Below is a small trained network, with its code and all its weights. Each question gives an input and a target symbol and asks what happens when units are switched off, that is, made to give their printed mean instead of their output.

import numpy as np


def w(rows, s, z=0):
    codes = np.array(rows[::2]) - 128.0
    scale = np.full(codes.shape[1], s)
    scale[-1] = z or s
    return codes * scale


def f(y):
    return y / 2 * (1 + np.tanh(0.7978845608 * (y + 0.044715 * y**3)))


def softmax(a):
    e = np.exp(a - a.max(-1, keepdims=True))
    return e / e.sum(-1, keepdims=True)


def log_softmax(a):
    a = a - a.max(-1, keepdims=True)
    return a - np.log(np.exp(a).sum(-1, keepdims=True))


def net(x, mask):
    ids = ['ΔΞΣΨβγεζηλτφω'.index(c) for c in x.split()]
    T = len(ids)
    res = E[ids] + P[:T]
    u = 0
    for l in range(3):
        q, k, v = (res @ M[l].T for M in (Q, K, V))
        z = softmax(np.where(np.tri(T) > 0, q @ k.T / 4**0.5, -1e9)) @ v
        res = res + np.where(mask[u], z, O[l][:, -1]) @ O[l][:, :-1]
        u += 1
        y = f(res @ A[l][:, :-1].T + A[l][:, -1])
        res = res + np.where(mask[u : u + 12], y, B[l][:, -1]) @ B[l][:, :-1]
        u += 12
    return log_softmax(res[-1] @ U[:, :-1].T + U[:, -1])


Q, K, V, O, A, B = {}, {}, {}, {}, {}, {}
E = w([
[176,151,134,154,151,126],'Δ',
[131,110,109,148,119,164],'Ξ',
[78,132,134,167,109,164],'Σ',
[123,149,99,117,176,122],'Ψ',
[84,147,115,146,139,140],'β',
[104,128,109,133,145,151],'γ',
[137,136,110,138,148,135],'ε',
[132,169,187,162,78,172],'ζ',
[62,115,110,89,152,143],'η',
[6,122,194,96,117,168],'λ',
[62,20,116,54,177,142],'τ',
[174,132,215,71,128,147],'φ',
[157,97,26,163,96,114],'ω',
],0.018)
P = w([
[127,168,107,77,159,182],'0',
[77,156,148,178,165,146],'1',
[152,84,188,159,176,82],'2',
[118,66,125,105,83,203],'3',
[81,182,119,172,147,120],'4',
[145,101,175,125,140,55],'5',
[126,72,113,77,48,175],'6',
[50,183,126,161,127,112],'7',
[139,109,157,101,101,29],'8',
[114,77,94,58,6,147],'9',
[30,183,126,139,101,95],'10',
],0.018)
Q[0] = w([
[86,103,143,107,121,133],'L0H1',
[57,230,120,149,133,133],'L0H1',
[56,248,149,136,183,183],'L0H1',
[130,134,118,120,162,146],'L0H1',
],0.015)
K[0] = w([
[140,151,101,87,132,101],'L0H1',
[104,140,101,87,31,6],'L0H1',
[130,66,161,64,17,32],'L0H1',
[141,37,128,123,131,111],'L0H1',
],0.012)
V[0] = w([
[65,71,113,135,165,94],'L0H1',
[177,108,253,57,160,194],'L0H1',
[48,80,165,105,183,156],'L0H1',
[182,28,99,87,135,118],'L0H1',
],0.0071)
O[0] = w([
[76,60,144,117,175,172,138],'L0H1',
[157,149,87,26,54,52,164],'L0H1',
[1,126,226,122,91,118,255],'L0H1',
[149,56,217,143,187,202,1],'L0H1',
],0.0069,0.0032)
A[0] = w([
[134,152,51,87,177,63,113],'L0N1',
[158,38,93,42,117,177,183],'L0N2',
[232,94,166,128,146,111,164],'L0N3',
[44,65,150,174,58,81,194],'L0N4',
[140,124,225,146,241,62,3],'L0N5',
[105,164,69,223,72,62,2],'L0N6',
[149,205,152,139,159,163,161],'L0N7',
[1,121,149,164,175,129,162],'L0N8',
[178,124,152,91,23,252,224],'L0N9',
[145,104,155,129,104,241,137],'L0N10',
[60,171,188,141,66,155,73],'L0N11',
[73,118,164,156,99,48,111],'L0N12',
],0.0078,0.0029)
B[0] = w([
[157,85,162,168,182,139,146],'L0N1',
[164,161,136,111,107,190,171],'L0N2',
[126,135,106,193,165,68,126],'L0N3',
[208,147,145,145,153,145,255],'L0N4',
[109,77,140,97,79,168,150],'L0N5',
[106,136,146,146,139,224,170],'L0N6',
[71,141,66,156,194,125,146],'L0N7',
[135,124,128,138,104,84,246],'L0N8',
[166,79,1,112,127,122,211],'L0N9',
[144,142,104,106,102,191,160],'L0N10',
[135,139,114,129,149,100,223],'L0N11',
[221,119,88,138,149,112,195],'L0N12',
],0.0098,0.0091)
Q[1] = w([
[118,86,132,178,88,253],'L1H1',
[107,23,78,156,117,52],'L1H1',
[162,138,7,48,45,209],'L1H1',
[99,122,121,27,179,142],'L1H1',
],0.007)
K[1] = w([
[190,176,124,175,196,221],'L1H1',
[148,48,192,89,237,36],'L1H1',
[61,255,80,14,196,172],'L1H1',
[162,152,42,76,162,119],'L1H1',
],0.0067)
V[1] = w([
[177,187,127,145,234,164],'L1H1',
[121,102,109,188,206,9],'L1H1',
[253,47,32,189,37,146],'L1H1',
[56,92,65,158,12,101],'L1H1',
],0.0052)
O[1] = w([
[167,106,140,173,179,130,218],'L1H1',
[143,111,145,172,71,125,183],'L1H1',
[194,254,225,168,152,186,252],'L1H1',
[132,199,91,76,33,127,95],'L1H1',
],0.0075,0.0035)
A[1] = w([
[241,79,67,115,114,101,145],'L1N1',
[124,120,117,229,126,111,82],'L1N2',
[160,71,210,90,165,152,24],'L1N3',
[86,111,150,184,76,68,185],'L1N4',
[136,148,124,31,157,160,67],'L1N5',
[149,206,119,171,121,105,88],'L1N6',
[66,155,145,74,87,106,168],'L1N7',
[153,172,255,171,101,15,77],'L1N8',
[149,119,108,183,97,134,122],'L1N9',
[87,126,146,90,57,54,2],'L1N10',
[112,152,177,121,171,96,111],'L1N11',
[131,37,217,128,101,77,212],'L1N12',
],0.0093,0.0058)
B[1] = w([
[85,103,184,111,185,181,247],'L1N1',
[64,158,183,95,133,136,170],'L1N2',
[61,172,105,164,107,114,139],'L1N3',
[190,124,57,182,174,149,162],'L1N4',
[131,72,62,125,163,211,153],'L1N5',
[109,99,103,72,151,67,185],'L1N6',
[202,172,133,142,193,68,134],'L1N7',
[120,54,41,101,129,116,224],'L1N8',
[84,131,191,81,196,135,167],'L1N9',
[57,210,169,161,156,197,128],'L1N10',
[95,148,146,134,2,116,146],'L1N11',
[194,181,149,145,143,161,179],'L1N12',
],0.0075,0.014)
Q[2] = w([
[172,191,137,192,46,56],'L2H1',
[230,127,84,95,100,117],'L2H1',
[165,110,254,136,121,29],'L2H1',
[124,77,37,118,40,137],'L2H1',
],0.0084)
K[2] = w([
[148,95,131,129,1,131],'L2H1',
[247,149,104,143,139,46],'L2H1',
[195,45,237,183,67,114],'L2H1',
[162,63,53,103,188,107],'L2H1',
],0.0083)
V[2] = w([
[193,197,162,131,131,170],'L2H1',
[146,164,109,254,97,194],'L2H1',
[91,99,78,100,61,170],'L2H1',
[113,55,129,24,145,184],'L2H1',
],0.0067)
O[2] = w([
[155,124,136,127,135,174,202],'L2H1',
[113,132,158,105,253,90,141],'L2H1',
[78,163,94,107,174,187,4],'L2H1',
[137,136,56,197,157,127,221],'L2H1',
],0.014,0.0032)
A[2] = w([
[94,89,168,150,156,219,140],'L2N1',
[90,198,82,96,149,120,3],'L2N2',
[56,102,158,64,152,139,183],'L2N3',
[9,161,89,117,119,149,31],'L2N4',
[15,108,180,185,150,134,114],'L2N5',
[70,152,105,161,118,182,24],'L2N6',
[135,161,163,161,183,59,190],'L2N7',
[66,64,96,96,104,80,3],'L2N8',
[127,34,81,100,129,164,38],'L2N9',
[151,129,101,185,168,124,140],'L2N10',
[80,56,104,129,133,95,136],'L2N11',
[182,37,102,141,93,95,32],'L2N12',
],0.011,0.0042)
B[2] = w([
[135,131,109,98,125,48,251],'L2N1',
[105,115,191,168,128,143,167],'L2N2',
[168,162,79,134,137,59,168],'L2N3',
[167,57,145,80,45,131,185],'L2N4',
[140,146,112,115,209,220,170],'L2N5',
[120,152,164,69,177,171,186],'L2N6',
[123,126,111,137,33,173,238],'L2N7',
[113,145,253,60,182,145,158],'L2N8',
[97,174,156,215,105,113,251],'L2N9',
[107,150,147,126,108,75,206],'L2N10',
[103,1,139,136,217,163,173],'L2N11',
[129,168,186,99,171,129,222],'L2N12',
],0.0093,0.013)
U = w([
[192,151,113,206,145,186,30],'Δ',
[147,118,177,126,137,207,3],'Ξ',
[212,129,98,100,132,222,58],'Σ',
[254,67,83,136,194,164,141],'Ψ',
[127,105,141,177,190,159,60],'β',
[160,101,78,139,152,159,160],'γ',
[146,114,113,194,142,185,121],'ε',
[68,234,199,175,82,122,170],'ζ',
[131,130,62,197,146,75,242],'η',
[130,114,136,56,165,105,152],'λ',
[228,112,177,221,110,183,180],'τ',
[175,150,66,70,111,102,216],'φ',
[125,202,169,129,197,164,56],'ω',
],0.0085,0.0051)

Each question gives the input, a string of symbols that net reads in full, and the target symbol t.
The units are the heads (4 rows each of Q, K, V and O) and the neurons (one row each of A and B). Each row of codes is followed by its name. A weight is (code - 128) times the scale printed after its matrix; where a second scale follows, it is the last column's (O, A, B and U).
mask holds one flag per unit, layer by layer, with each layer's heads first. A switched-off unit (its flag False) gives its mean, the last column of its rows in O or B, instead of its output. The means were averaged over made-up inputs and are rounded, as every weight is.
A unit's drop is (log p(t) with every unit on - log p(t) with that unit switched off) / (log p(t) with every unit on - log p(t) with every unit switched off).
The circuit of an input: a set's keep is (log p(t) with only the set's units on - log p(t) with every unit switched off) / (log p(t) with every unit on - log p(t) with every unit switched off). Starting from the 12 units with the biggest drops (on a tie, the unit counted first), units are removed one at a time, each time the one whose removal leaves the highest keep (on an exact tie, the one counted first), for as long as the keep stays at least 0.8.
units of the circuit, in order: the units of the circuit, biggest drop first
unit that matters most: the unit with the biggest drop
top k neurons: the k neurons with the biggest drops, biggest first
k most important neurons of layer l: the k neurons of layer l with the biggest drops, biggest first
input Ψ Ψ Σ ω η Ξ γ, target β: 3 most important neurons of layer 2 -> (L2N9 L2N11 L2N8)
input ζ ζ τ φ Σ γ ω, target Σ: units of the circuit, in order -> (L0H1 L1H1 L0N2 L0N6)
input ζ ζ ζ Δ, target Σ: units of the circuit, in order -> (L0H1 L1H1 L0N4 L2H1)
input ζ ω ζ Σ Σ Σ ω β, target ω: unit that matters most -> L2N5
input β β Σ η, target λ: top 2 neurons -> (L0N9 L1N1)
input ω β ω ε γ Δ β Ψ Ψ ε, target Ψ: units of the circuit, in order -> (L1H1 L0H1 L2H1)
input λ η ζ ζ ζ λ ζ ζ ω ζ, target ζ: 3 most important neurons of layer 0 -> (L0N9 L0N4 L0N8)
input β ω λ η, target λ: units of the circuit, in order -> (L1H1 L0N9 L2N8 L0N12)
input β γ λ Ξ Σ ε φ ω, target ω: top 2 neurons -> (L2N5 L0N6)
input Σ Δ Δ φ η, target φ: top 2 neurons -> (L2N9 L0N1)
input β Ψ ω η Δ φ Σ ω φ λ ζ, target φ: units of the circuit, in order -> (L0H1 L2N9 L1N1)
input λ Ψ β γ, target ζ: units of the circuit, in order -> (L2N9 L0H1 L1H1)
input Δ Σ ζ γ Σ ω ζ η ζ λ, target τ: units of the circuit, in order -> (L2H1 L2N9 L1H1 L0N9)
input Σ ω ζ φ ζ, target φ: units of the circuit, in order -> (L0H1 L2N9)
input Ψ Σ ω η, target β: units of the circuit, in order -> (L1H1 L2N9 L2N11 L0N9)
input φ β β γ, target Δ: most important neuron of layer 0 -> (L0N9)
input ω ζ Ψ, target τ: top 2 neurons -> (L1N12 L2N7)
input φ ζ ω ε ζ η β Ξ, target η: 2 most important neurons of layer 1 -> (L1N8 L1N1)
input ζ ε η τ Ψ ζ ω η ω ζ Ψ, target ω: units of the circuit, in order -> (L0H1 L1H1 L0N9)
input Δ ζ ζ ω Δ η ω, target τ: 2 most important neurons of layer 0 -> (L0N2 L0N6)
input β Ψ β β η, target η: top 2 neurons -> (L0N8 L1N1)
input ω ζ ζ ζ β τ ζ Ξ ω τ λ, target ω: units of the circuit, in order -> (L2N5)
input ω η λ λ, target Ψ: top 3 neurons -> (L0N9 L2N1 L1N8)
input β ω ζ ζ ζ φ ω ω γ ζ, target λ: 4 most important neurons of layer 1 -> (L1N1 L1N9 L1N12 L1N4)
input β Δ φ τ Δ ζ Σ φ Ψ η Σ, target η: 2 most important neurons of layer 0 -> (L0N8 L0N4)
input ζ β τ Ξ ω γ Ψ, target Σ: 3 most important neurons of layer 0 -> (L0N9 L0N4 L0N2)
input β φ ζ φ Δ ε ζ ζ Ψ ω ε, target ω: unit that matters most -> L0H1
